In the rows, zero is written as 128.
Each row of numbers stands for one object and depends on some of the facts below. Use the named rows to name the rest.

Some facts about the objects:
{baklum, brisu, klogis, kogu, niflar, padrom, zudrur} λ plifli
{barim, flazafle, gilel, kloplidro, naste, sustem, zizon} λ fabam
{bekom, britrem, kubil, lakis, rirar, suze, vuguk} λ draplo
{bidrarir, gekli, gidre, kidrel, lotos, lubron, plagom, plamal, tadriflik, vidim, zaflidek} λ busti
{bidruk, daplam, dezu, drilafum, lese, meno, plogon, postim, sikadru, tigeflir, vilute, vogo} λ drukom
{bisi, brado, brumen, gruflar, mifus, plapu, stizar, studretu, stusu, truko, vaskigel, zuska} λ grisur
{bizal, fegum, noges, suklok, zepeklar, zirok} λ sotobre
{bori, dreze, fidra, griden, kletar, kogrin, ledom, maplol, nitar, rora, stodrobe, zoru} λ kuflir
{braklen, broroka, deklamim, floplom, kinus, kotrik, kugren, ledrem, mudri, plige, plilises, skepo, skuflok, supaplus} λ bruvum
{braska, dresam, gradram, klimem, lagi, nisudrus, plozikle, rugate, skekun, skuzi, stigrol, troda} λ kikli
{briga, fana, fuver, groplepas, sopom} λ flufla
{budal, fibi, rutos, tugril} λ katri
{drakli, draten, dritem, feme, fibom, gristume, kagreful, mosta, reklik, retibol, skikuplum, skipi, taplu, veti, vipi, zagos} λ redrem
{drapleston, nuzan, rogrugu, sodrubar} λ bivu
{drezu, gutrukik, poklun} λ robridrek
{drilen, klegrus, skidrel, staklik, vome} λ platrir
{drula, funen, gegrom, regus, skiki} λ dubefus
{dudral, lifan, nosken, nubos, plutubok} λ bribistu
{feflik, fivek, grifak, liski, lubafi, mapomel, netuk, pidazo, rugres, stigum, timak} λ dodros
{fekan, replo} λ dimel
{flagrus, trufak, zutro} λ grives
{fledi, gotri, loren} λ fevuk
{flifle, soski, zafles} λ fiveflo
{klebu, levor, sketik, truvi} λ lubo
{lakin, nisak, posem, sagukle, tedazun} λ nitebas
[baklum, bidruk, dresam, funen, meno, plogon, sikadru, trufak, vipi, zepeklar] κ 444
[barim, bisi, brado, brisu, fana, fibi, fivek, flifle, gradram, klebu, kogrin, lagi, lakin, lubafi, netuk, nisudrus, plapu, reklik, rora, rugate, rugres, sagukle, skekun, skuzi, stigrol, stodrobe, studretu, tedazun, truko, zaflidek] κ 289
[bekom, bidrarir, britrem, draten, drezu, dudral, fekan, fibom, fuver, kogu, liski, mifus, nisak, plilises, plozikle, plutubok, poklun, retibol, skidrel, stusu, taplu, tigeflir, vogo, zagos] κ 591
[bizal, bori, braklen, braska, broroka, brumen, deklamim, drapleston, dritem, feflik, fegum, feme, griden, grifak, gruflar, kidrel, klegrus, kletar, klimem, klogis, kloplidro, kotrik, kubil, lese, lifan, lotos, naste, noges, postim, regus, rogrugu, rutos, skikuplum, sopom, soski, supaplus, suze, tadriflik, timak, truvi, vilute, vome, zirok, zudrur, zuska, zutro] κ 398
[briga, budal, drula, floplom, gekli, kinus, kugren, levor, lubron, nosken, nubos, plamal, posem, skuflok, stigum, tugril, vaskigel, vidim] κ 450
[daplam, drakli, drilafum, flazafle, gegrom, gidre, gilel, gotri, gristume, groplepas, gutrukik, lakis, ledom, loren, mapomel, mosta, nitar, nuzan, pidazo, plagom, rirar, skepo, sketik, skiki, skipi, sodrubar, staklik, suklok, sustem, vuguk, zafles, zizon, zoru] κ 497
[dezu, dreze, drilen, fidra, flagrus, fledi, kagreful, ledrem, maplol, mudri, niflar, padrom, plige, replo, stizar, troda, veti] κ 412
[baklum, barim, bisi, brado, braklen, bruvum, drapleston, draplo, dresam, drilafum, feflik, feme, fivek, flifle, floplom, gradram, gutrukik, katri, kikli, klebu, kogrin, kugren, ledrem, lifan, loren, naste, netuk, nosken, pidazo, plapu, plutubok, postim, sketik, skipi, sopom, tadriflik, tedazun, tigeflir, tugril, vaskigel, vidim, vome, zizon, zoru] σ b
[bekom, bribistu, budal, deklamim, draten, drezu, drukom, fibi, fibom, fidra, fiveflo, flazafle, fledi, funen, gekli, gidre, gilel, griden, gristume, grives, gruflar, kidrel, klogis, kogu, kotrik, lakin, lakis, ledom, liski, lubafi, mapomel, mudri, nitar, padrom, plagom, plige, plilises, posem, redrem, replo, rutos, sikadru, skiki, skikuplum, skuzi, sodrubar, stigrol, stusu, suklok, timak, trufak, vipi, zaflidek, zirok, zuska] σ a
[bidrarir, bidruk, bori, braska, briga, brisu, broroka, brumen, busti, dimel, drakli, drilen, dudral, fabam, fekan, fevuk, flufla, grifak, grisur, klegrus, klimem, kubil, kuflir, lagi, lese, levor, maplol, nisak, nitebas, noges, nubos, nuzan, platrir, plogon, plozikle, poklun, reklik, rirar, robridrek, rogrugu, rugres, skekun, skepo, soski, staklik, stizar, stodrobe, sustem, suze, troda, truko, truvi, vilute, zafles, zagos, zepeklar] σ c
[bivu, bizal, britrem, daplam, dezu, dodros, dreze, dritem, drula, dubefus, fana, fegum, flagrus, fuver, gegrom, gotri, groplepas, kagreful, kinus, kletar, kloplidro, lotos, lubo, lubron, meno, mifus, mosta, niflar, nisudrus, plamal, plifli, regus, retibol, rora, rugate, sagukle, skidrel, skuflok, sotobre, stigum, studretu, supaplus, taplu, veti, vogo, vuguk, zudrur, zutro] σ d
[baklum, barim, bekom, bidruk, bisi, bizal, bori, braklen, braska, briga, britrem, broroka, daplam, deklamim, drapleston, draten, dresam, drilen, dritem, drula, dudral, fana, feme, fivek, flagrus, flazafle, flifle, floplom, funen, gotri, gradram, gristume, kinus, klebu, klogis, kogu, lakin, ledom, ledrem, lese, levor, meno, mifus, mudri, naste, niflar, nisudrus, nosken, nuzan, padrom, pidazo, plagom, postim, regus, reklik, replo, retibol, rugres, sagukle, sikadru, skepo, skidrel, skipi, soski, stigum, stizar, stodrobe, stusu, sustem, suze, tadriflik, tedazun, trufak, truko, truvi, tugril, vipi, zafles, zaflidek, zirok, zudrur] ζ e
[bidrarir, brisu, brumen, dezu, drakli, dreze, fegum, fekan, fibom, fledi, fuver, gegrom, gidre, griden, grifak, gruflar, gutrukik, kagreful, kidrel, kogrin, kotrik, kubil, kugren, lagi, loren, lotos, lubron, maplol, mapomel, nisak, nitar, noges, nubos, plapu, plige, plogon, poklun, posem, rirar, rogrugu, sketik, skiki, sodrubar, sopom, stigrol, studretu, supaplus, tigeflir, troda, vilute, vome, vuguk, zagos, zepeklar, zutro] ζ f
[brado, budal, drezu, drilafum, feflik, fibi, fidra, gekli, gilel, groplepas, klegrus, kletar, klimem, kloplidro, lakis, lifan, liski, lubafi, mosta, netuk, plamal, plilises, plozikle, plutubok, rora, rugate, rutos, skekun, skikuplum, skuflok, skuzi, staklik, suklok, taplu, timak, vaskigel, veti, vidim, vogo, zizon, zoru, zuska] ζ g

Known rows:
kloplidro: [138, 131, 116, 110, 107, 133, 108, 127, 119, 157, 134, 141, 106, 142, 103, 123, 142, 135, 109, 166, 151, 175, 139, 145, 146, 140, 121, 106, 125, 117, 121, 146, 113, 138, 167, 117, 125, 124, 151, 121, 103]
tigeflir: [134, 137, 128, 154, 150, 121, 119, 68, 116, 113, 139, 177, 161, 129, 139, 110, 116, 104, 170, 138, 147, 174, 133, 148, 131, 120, 126, 125, 119, 147, 135, 104, 137, 143, 107, 148, 112, 148, 153, 102, 125]
bisi: [143, 136, 180, 154, 149, 123, 126, 112, 139, 114, 137, 100, 144, 157, 155, 108, 112, 120, 161, 169, 158, 91, 141, 154, 145, 113, 123, 154, 125, 174, 126, 103, 101, 146, 99, 121, 89, 151, 165, 88, 139]
plagom: [111, 125, 136, 123, 148, 138, 155, 163, 119, 124, 114, 77, 123, 105, 139, 153, 126, 118, 141, 95, 122, 162, 117, 135, 137, 122, 133, 151, 149, 69, 125, 107, 148, 135, 170, 150, 161, 126, 140, 155, 145]
stigum: [145, 132, 133, 108, 135, 132, 147, 163, 133, 158, 129, 87, 105, 147, 104, 129, 123, 133, 84, 166, 134, 162, 133, 173, 166, 131, 122, 111, 141, 71, 141, 120, 134, 139, 171, 125, 159, 129, 147, 114, 136]
drapleston: [144, 137, 138, 115, 135, 134, 144, 155, 117, 157, 156, 104, 123, 150, 109, 123, 121, 151, 90, 171, 144, 124, 138, 150, 144, 133, 122, 99, 151, 110, 134, 144, 122, 140, 135, 123, 120, 131, 106, 99, 142]
grives: [107, 110, 74, 112, 117, 144, 99, 181, 119, 148, 144, 195, 109, 101, 160, 102, 139, 166, 110, 98, 95, 64, 123, 87, 168, 118, 139, 143, 122, 78, 115, 155, 134, 115, 104, 116, 160, 110, 159, 217, 146]
braska: [141, 143, 154, 116, 150, 133, 154, 175, 116, 154, 142, 96, 128, 141, 117, 157, 115, 154, 87, 159, 157, 120, 122, 119, 135, 133, 121, 115, 134, 145, 136, 154, 122, 109, 121, 121, 144, 119, 131, 108, 143]
gruflar: [127, 137, 125, 118, 141, 123, 133, 164, 116, 145, 118, 179, 119, 146, 107, 152, 119, 115, 81, 145, 154, 169, 116, 130, 136, 136, 121, 91, 125, 111, 140, 100, 136, 121, 109, 117, 163, 118, 131, 156, 112]
soski: [141, 139, 149, 116, 137, 129, 152, 169, 119, 154, 143, 100, 124, 140, 116, 154, 118, 159, 85, 154, 151, 87, 123, 114, 118, 136, 123, 112, 144, 148, 135, 156, 119, 111, 110, 116, 129, 116, 106, 109, 144]
tedazun: [143, 130, 179, 153, 137, 120, 121, 96, 146, 108, 140, 103, 141, 157, 156, 105, 112, 124, 159, 166, 155, 72, 142, 150, 128, 114, 125, 153, 136, 173, 125, 103, 100, 146, 92, 115, 86, 150, 163, 88, 139]
sodrubar: [100, 122, 91, 132, 140, 122, 142, 124, 122, 99, 102, 146, 137, 106, 124, 142, 133, 104, 135, 89, 103, 172, 115, 121, 124, 129, 133, 123, 134, 89, 137, 100, 152, 128, 145, 149, 162, 123, 116, 170, 129]
plozikle: [103, 134, 162, 149, 148, 128, 122, 110, 117, 106, 109, 116, 150, 111, 149, 149, 122, 120, 172, 106, 160, 152, 126, 94, 101, 123, 127, 154, 98, 205, 115, 156, 112, 112, 135, 141, 94, 136, 164, 105, 118]
vidim: [144, 128, 121, 111, 147, 135, 115, 137, 128, 158, 119, 90, 111, 141, 102, 124, 136, 128, 87, 162, 152, 170, 134, 108, 164, 136, 122, 88, 101, 197, 142, 171, 128, 111, 179, 134, 118, 133, 152, 96, 105]
retibol: [140, 143, 165, 124, 52, 123, 102, 116, 137, 70, 147, 80, 151, 106, 111, 102, 134, 107, 121, 114, 86, 166, 138, 186, 75, 124, 129, 166, 149, 62, 94, 104, 135, 148, 87, 95, 84, 129, 57, 90, 104]
bidrarir: [117, 137, 141, 155, 146, 117, 133, 95, 120, 82, 118, 175, 160, 122, 146, 143, 115, 106, 167, 101, 151, 139, 119, 110, 95, 124, 127, 138, 114, 179, 136, 112, 132, 118, 90, 142, 115, 137, 147, 113, 128]
skipi: [143, 141, 121, 114, 59, 133, 117, 135, 132, 105, 147, 69, 161, 102, 104, 103, 142, 107, 91, 96, 81, 176, 129, 180, 85, 130, 134, 165, 146, 85, 99, 150, 153, 136, 129, 120, 84, 125, 47, 87, 114]
rogrugu: [138, 139, 108, 124, 137, 118, 134, 148, 119, 147, 130, 178, 139, 147, 107, 150, 120, 127, 84, 135, 147, 124, 118, 106, 114, 141, 122, 86, 122, 179, 146, 139, 133, 102, 94, 120, 141, 117, 92, 118, 120]

Name these rows:
No name comes twice in this set of rows, the named rows included.
[144, 131, 90, 112, 134, 121, 123, 133, 133, 153, 114, 164, 110, 152, 102, 121, 126, 107, 82, 156, 126, 179, 124, 166, 166, 137, 121, 87, 117, 90, 148, 107, 144, 130, 156, 129, 162, 129, 139, 124, 108]  lubron
[110, 114, 76, 113, 141, 151, 101, 181, 115, 151, 140, 195, 112, 100, 160, 104, 129, 163, 113, 105, 118, 76, 121, 88, 169, 116, 138, 145, 107, 78, 117, 153, 137, 111, 120, 125, 165, 112, 164, 216, 147]  drukom
[110, 123, 135, 123, 144, 136, 155, 162, 121, 121, 117, 78, 122, 105, 139, 150, 129, 120, 140, 93, 112, 149, 118, 133, 129, 122, 134, 150, 151, 70, 123, 107, 148, 137, 166, 148, 159, 124, 131, 156, 145]  flazafle
[142, 144, 181, 143, 55, 116, 100, 142, 154, 62, 122, 75, 160, 124, 137, 107, 114, 115, 86, 107, 117, 71, 128, 169, 70, 119, 126, 166, 120, 194, 97, 118, 107, 119, 81, 87, 84, 126, 77, 83, 101]  reklik
[134, 127, 160, 109, 60, 125, 124, 167, 155, 66, 88, 66, 131, 102, 107, 113, 139, 104, 78, 87, 80, 152, 114, 176, 101, 122, 136, 166, 129, 96, 104, 112, 153, 113, 144, 107, 87, 114, 55, 93, 105]  vipi
[146, 141, 141, 116, 148, 139, 147, 163, 114, 157, 154, 101, 127, 150, 110, 133, 117, 146, 90, 172, 154, 157, 137, 154, 156, 130, 121, 101, 144, 110, 136, 141, 125, 138, 149, 129, 134, 135, 131, 99, 141]  postim
[138, 135, 120, 110, 124, 137, 111, 139, 115, 157, 131, 139, 106, 141, 103, 130, 137, 130, 108, 168, 157, 183, 138, 149, 156, 138, 120, 108, 112, 116, 122, 145, 115, 136, 172, 121, 138, 128, 158, 123, 103]  kletar
[141, 134, 178, 149, 131, 121, 123, 115, 142, 99, 125, 114, 119, 156, 153, 109, 112, 115, 165, 167, 158, 113, 141, 175, 149, 113, 122, 161, 130, 99, 118, 92, 99, 149, 102, 115, 99, 149, 168, 97, 135]  nisudrus
[99, 120, 179, 149, 122, 119, 100, 104, 147, 76, 92, 126, 113, 143, 154, 123, 118, 117, 156, 125, 159, 82, 133, 100, 98, 116, 125, 158, 105, 202, 110, 101, 96, 134, 100, 103, 89, 138, 166, 106, 102]  fibi
[143, 130, 122, 110, 150, 138, 116, 143, 124, 158, 118, 91, 112, 140, 103, 126, 132, 127, 85, 164, 155, 177, 134, 111, 166, 135, 121, 90, 98, 198, 142, 171, 130, 110, 180, 135, 123, 134, 157, 96, 105]  vaskigel
[136, 131, 105, 120, 143, 141, 152, 142, 117, 145, 132, 83, 123, 107, 122, 129, 129, 112, 163, 119, 116, 183, 130, 175, 162, 122, 130, 152, 145, 56, 125, 114, 150, 145, 178, 154, 159, 140, 151, 135, 144]  daplam
[116, 130, 147, 140, 127, 132, 107, 77, 117, 123, 121, 137, 124, 116, 133, 115, 131, 109, 173, 140, 156, 179, 139, 151, 136, 122, 125, 156, 110, 117, 107, 117, 113, 146, 163, 140, 105, 145, 166, 118, 109]  vogo
[116, 131, 179, 155, 141, 115, 110, 112, 143, 66, 94, 179, 136, 154, 154, 126, 112, 104, 138, 126, 158, 109, 122, 128, 118, 115, 123, 147, 104, 175, 133, 89, 106, 136, 84, 111, 115, 143, 166, 115, 109]  stigrol
[133, 143, 93, 121, 59, 118, 107, 123, 136, 68, 112, 91, 164, 102, 103, 117, 141, 102, 85, 87, 81, 176, 114, 162, 74, 139, 134, 163, 113, 153, 109, 145, 154, 99, 90, 116, 85, 113, 45, 91, 98]  drakli
[131, 145, 151, 144, 55, 115, 98, 100, 138, 61, 124, 128, 165, 106, 113, 110, 128, 102, 100, 88, 91, 149, 117, 165, 70, 132, 130, 165, 114, 177, 100, 121, 144, 111, 81, 97, 85, 119, 49, 88, 97]  zagos

Now the same objects, written a new way:
Known rows:
lakin: [113, 111, 120, 122, 126, 137, 126, 128, 132, 120, 133, 134, 147, 149, 128]
skuflok: [134, 90, 92, 108, 117, 128, 118, 142, 95, 110, 162, 147, 128, 156, 121]
drapleston: [106, 114, 115, 120, 109, 133, 122, 133, 134, 121, 131, 121, 147, 148, 128]
veti: [86, 100, 85, 88, 139, 133, 141, 136, 137, 121, 123, 137, 147, 149, 92]
drukom: [114, 99, 132, 123, 147, 141, 125, 73, 138, 109, 128, 119, 151, 156, 136]
katri: [116, 97, 126, 117, 146, 141, 126, 59, 136, 107, 130, 114, 150, 156, 133]
supaplus: [133, 100, 65, 113, 103, 120, 106, 138, 126, 112, 145, 133, 134, 152, 120]
suze: [115, 127, 126, 120, 110, 131, 124, 131, 117, 121, 121, 120, 147, 146, 130]
plilises: [140, 96, 100, 107, 121, 128, 116, 138, 91, 111, 152, 150, 127, 154, 120]
suklok: [108, 107, 131, 125, 121, 134, 131, 142, 117, 120, 135, 128, 139, 153, 122]
dudral: [124, 116, 137, 123, 121, 138, 139, 128, 99, 118, 132, 137, 143, 148, 132]
grifak: [118, 121, 116, 132, 112, 128, 128, 143, 121, 122, 114, 117, 145, 149, 129]
kloplidro: [99, 112, 111, 121, 118, 130, 121, 145, 137, 122, 135, 115, 144, 154, 121]
drezu: [112, 100, 132, 124, 130, 136, 135, 138, 111, 118, 138, 134, 139, 154, 123]
klebu: [114, 112, 117, 120, 125, 138, 126, 128, 131, 121, 134, 132, 148, 149, 128]
nitebas: [125, 108, 136, 116, 147, 139, 128, 57, 119, 106, 120, 113, 149, 153, 135]
flazafle: [110, 109, 129, 125, 112, 136, 132, 133, 125, 119, 137, 134, 143, 149, 128]
dreze: [111, 124, 98, 138, 128, 138, 126, 149, 154, 126, 129, 131, 148, 154, 121]

Which object is each row?
No name comes twice in this set of rows, the named rows included.
[89, 78, 97, 91, 125, 135, 155, 134, 122, 115, 137, 150, 148, 146, 107]  retibol
[110, 98, 121, 120, 146, 141, 125, 68, 146, 107, 136, 115, 152, 158, 134]  dodros
[120, 119, 143, 130, 130, 137, 138, 154, 93, 123, 128, 133, 141, 153, 131]  plozikle
[83, 81, 98, 91, 126, 130, 151, 145, 120, 117, 131, 137, 143, 150, 99]  mosta
[117, 119, 137, 122, 121, 132, 134, 137, 97, 120, 126, 125, 139, 152, 124]  staklik
[104, 108, 100, 134, 112, 130, 126, 147, 146, 121, 131, 118, 146, 153, 126]  lotos
[93, 95, 70, 97, 134, 132, 145, 132, 148, 119, 119, 141, 149, 147, 96]  kagreful
[107, 109, 123, 132, 120, 141, 137, 150, 128, 122, 147, 140, 147, 153, 133]  mifus
[115, 101, 129, 122, 145, 142, 126, 73, 137, 110, 129, 116, 151, 157, 137]  kikli
[124, 110, 138, 119, 148, 139, 127, 62, 118, 108, 119, 114, 150, 154, 137]  busti
[143, 93, 96, 107, 106, 130, 120, 133, 93, 110, 157, 154, 131, 151, 128]  floplom
[121, 146, 126, 127, 126, 139, 125, 139, 125, 127, 119, 134, 149, 147, 127]  stizar

